Below are the code and all the weights of a small trained network. Each question names an input and a class and asks about switching units off, where a switched-off unit gives its printed mean instead of its output.

import numpy as np


def w(rows, s, z=0):
    codes = np.array(rows[::2]) - 128.0
    scale = np.full(codes.shape[1], s)
    scale[-1] = z or s
    return codes * scale


def f(y):
    return y / 2 * (1 + np.tanh(0.7978845608 * (y + 0.044715 * y**3)))


def log_softmax(a):
    a = a - a.max(-1, keepdims=True)
    return a - np.log(np.exp(a).sum(-1, keepdims=True))


def net(x, mask):
    res = np.array(x, float).reshape(1, 3) / 4 @ E
    y = f(res @ A[0][:, :-1].T + A[0][:, -1])
    res = res + np.where(mask, y, B[0][:, -1]) @ B[0][:, :-1]
    return log_softmax(res[-1] @ U[:, :-1].T + U[:, -1])


A, B = {}, {}
E = w([
[89,4,122,208],'x0',
[239,146,40,130],'x1',
[97,101,57,19],'x2',
],0.012)
A[0] = w([
[86,5,64,225,254],'n1',
[153,164,124,171,92],'n2',
[79,35,54,154,146],'n3',
[190,121,141,205,144],'n4',
[78,192,232,207,180],'n5',
[177,181,138,170,127],'n6',
[66,74,101,190,148],'n7',
[34,161,171,70,204],'n8',
],0.012,0.0045)
B[0] = w([
[130,104,134,248,253],'n1',
[152,102,156,128,150],'n2',
[105,100,107,196,201],'n3',
[193,142,214,142,182],'n4',
[172,188,20,123,221],'n5',
[221,98,167,68,175],'n6',
[143,72,92,229,192],'n7',
[99,107,178,58,215],'n8',
],0.013,0.015)
U = w([
[141,214,24,89,252],'0',
[141,131,50,165,190],'1',
[183,136,153,94,58],'2',
[149,108,199,167,27],'3',
[65,115,188,71,148],'4',
[6,118,142,165,5],'5',
],0.015,0.0048)

Each question gives the input, the list of numbers given to net, and the class t.
The units are the neurons (one row each of A and B). Each row of codes is followed by its name. A weight is (code - 128) times the scale printed after its matrix; where a second scale follows, it is the last column's (A, B and U).
mask holds one flag per neuron, in row order. A switched-off neuron (its flag False) gives its mean, the last column of its row in B, instead of its output. The means were averaged over made-up inputs and are rounded, as every weight is.
A unit's drop is (log p(t) with every unit on - log p(t) with that unit switched off) / (log p(t) with every unit on - log p(t) with every unit switched off).
The circuit of an input: a set's keep is (log p(t) with only the set's units on - log p(t) with every unit switched off) / (log p(t) with every unit on - log p(t) with every unit switched off). Starting from all 8 units, units are removed one at a time, each time the one whose removal leaves the highest keep (on an exact tie, the one counted first), for as long as the keep stays at least 0.8.
units of the circuit, in order: the units of the circuit, biggest drop first
unit that matters most: the unit with the biggest drop
k most important neurons: the k neurons with the biggest drops, biggest first
drop of u: that unit's drop, to one decimal
input [5,-6,-8], class 1: unit that matters most : n5
input [-5,0,6], class 4: units of the circuit, in order : (n5 n8)
input [-1,3,0], class 2: units of the circuit, in order : (n5 n1)
input [-7,2,-4], class 2: 2 most important neurons : (n6 n2)
input [-3,3,-2], class 2: 2 most important neurons : (n1 n5)
input [4,4,0], class 3: 3 most important neurons : (n5 n4 n1)
input [-2,0,-4], class 0: 3 most important neurons : (n5 n1 n8)
input [-4,1,-2], class 2: units of the circuit, in order : (n6 n1)
input [4,2,-2], class 3: 3 most important neurons : (n5 n4 n1)
input [5,0,-7], class 1: 3 most important neurons : (n5 n8 n7)
input [5,-6,0], class 1: 2 most important neurons : (n5 n7)
input [0,-6,6], class 4: 2 most important neurons : (n8 n1)
input [-7,-2,6], class 4: 2 most important neurons : (n5 n8)
input [-6,2,-3], class 2: units of the circuit, in order : (n6)
input [3,0,-8], class 1: 2 most important neurons : (n5 n8)
input [-6,4,-1], class 2: 2 most important neurons : (n5 n6)
input [-1,0,-8], class 0: 2 most important neurons : (n5 n8)
input [1,0,4], class 5: 2 most important neurons : (n5 n6)
input [2,8,-1], class 3: 2 most important neurons : (n5 n4)
input [5,-6,-1], class 1: 2 most important neurons : (n5 n7)
input [-3,5,-4], class 2: unit that matters most : n1
input [0,-1,4], class 4: drop of n5 : 0.6
input [7,7,0], class 3: drop of n7 : 0.0
input [7,-3,-8], class 1: drop of n5 : 1.7
input [-5,-6,-3], class 0: drop of n5 : 0.9
